Here is a tiny trained network, its code and every weight. The questions are about switching its units off for an input and a class, where a switched-off unit gives its printed mean instead of its output.

import numpy as np


def w(rows, s, z=0):
    codes = np.array(rows[::2]) - 128.0
    scale = np.full(codes.shape[1], s)
    scale[-1] = z or s
    return codes * scale


def norm(h):
    return h / np.sqrt((h * h).mean(-1, keepdims=True) + 1e-5)


def f(y):
    return np.maximum(y, 0)


def log_softmax(a):
    a = a - a.max(-1, keepdims=True)
    return a - np.log(np.exp(a).sum(-1, keepdims=True))


def net(x, mask):
    res = np.array(x, float).reshape(1, 3) / 4 @ E
    u = 0
    for l in range(3):
        y = f(norm(res) @ A[l][:, :-1].T + A[l][:, -1])
        res = res + np.where(mask[u : u + 3], y, B[l][:, -1]) @ B[l][:, :-1]
        u += 3
    return log_softmax(norm(res)[-1] @ U[:, :-1].T + U[:, -1])


A, B = {}, {}
E = w([
[77,94,2,130,147],'x0',
[130,201,83,113,60],'x1',
[54,155,225,81,87],'x2',
],0.006)
A[0] = w([
[237,2,183,173,187,3],'0.n0',
[29,88,189,149,196,138],'0.n1',
[176,202,183,107,128,117],'0.n2',
],0.0072,0.0052)
B[0] = w([
[111,209,154,153,140,231],'0.n0',
[133,58,122,99,1,253],'0.n1',
[154,79,195,134,108,236],'0.n2',
],0.0095,0.0038)
A[1] = w([
[64,197,159,109,110,248],'1.n0',
[154,2,150,132,161,64],'1.n1',
[234,193,171,136,98,97],'1.n2',
],0.011,0.0016)
B[1] = w([
[142,139,107,192,223,202],'1.n0',
[87,110,254,86,178,187],'1.n1',
[182,60,140,47,80,254],'1.n2',
],0.011,0.0068)
A[2] = w([
[189,128,114,99,136,120],'2.n0',
[190,129,225,129,177,129],'2.n1',
[71,148,129,137,246,6],'2.n2',
],0.012,0.0025)
B[2] = w([
[107,121,166,116,206,174],'2.n0',
[84,199,6,192,145,255],'2.n1',
[64,174,233,179,19,168],'2.n2',
],0.012,0.0093)
U = w([
[159,190,80,154,181,124],'0',
[71,136,179,171,113,9],'1',
[165,7,168,57,135,253],'2',
],0.019,0.0024)

Each question gives the input, the list of numbers given to net, and the class t.
The units are the neurons (one row each of A and B). Each row of codes is followed by its name. A weight is (code - 128) times the scale printed after its matrix; where a second scale follows, it is the last column's (A, B and U).
mask holds one flag per neuron, layer by layer. A switched-off neuron (its flag False) gives its mean, the last column of its row in B, instead of its output. The means were averaged over made-up inputs and are rounded, as every weight is.
A unit's drop is (log p(t) with every unit on - log p(t) with that unit switched off) / (log p(t) with every unit on - log p(t) with every unit switched off).
The circuit of an input: a set's keep is (log p(t) with only the set's units on - log p(t) with every unit switched off) / (log p(t) with every unit on - log p(t) with every unit switched off). Starting from all 9 units, units are removed one at a time, each time the one whose removal leaves the highest keep (on an exact tie, the one counted first), for as long as the keep stays at least 0.8.
units of the circuit, in order: the units of the circuit, biggest drop first
most important unit: the unit with the biggest drop
k most important neurons: the k neurons with the biggest drops, biggest first
k most important neurons of layer l: the k neurons of layer l with the biggest drops, biggest first
drop of u: that unit's drop, to one decimal
input [-7,-7,-3], class 0: units of the circuit, in order	[2.n1]
input [2,-2,-4], class 1: 2 most important neurons	[1.n2 2.n2]
input [1,-7,6], class 2: 2 most important neurons of layer 0	[0.n1 0.n0]
input [-4,6,3], class 0: 3 most important neurons	[1.n0 2.n1 0.n1]
input [0,8,-1], class 2: 4 most important neurons	[2.n1 1.n1 0.n0 1.n2]
input [-1,7,6], class 0: 2 most important neurons	[1.n0 0.n2]
input [8,-8,3], class 2: 4 most important neurons	[0.n1 1.n0 2.n1 2.n2]
input [6,0,-8], class 1: 3 most important neurons	[1.n2 0.n1 2.n2]
input [-8,7,2], class 0: 3 most important neurons	[2.n1 0.n1 1.n0]
input [-3,6,2], class 0: 3 most important neurons	[1.n0 0.n1 2.n1]
input [8,3,2], class 1: 3 most important neurons	[1.n2 0.n1 2.n1]
input [3,-4,1], class 2: 2 most important neurons	[0.n1 2.n1]
input [-3,0,-2], class 0: 3 most important neurons	[0.n0 2.n1 0.n1]
input [7,-1,-3], class 1: most important unit	1.n2
input [3,-4,2], class 2: 2 most important neurons	[0.n1 2.n1]
input [-6,1,-4], class 2: 2 most important neurons of layer 1	[1.n2 1.n0]
input [6,-8,-2], class 1: drop of 1.n1	1.4
input [5,-8,-3], class 1: drop of 2.n2	0.1
input [-4,6,5], class 0: drop of 1.n0	0.2
input [-5,-8,-5], class 0: most important unit	0.n0
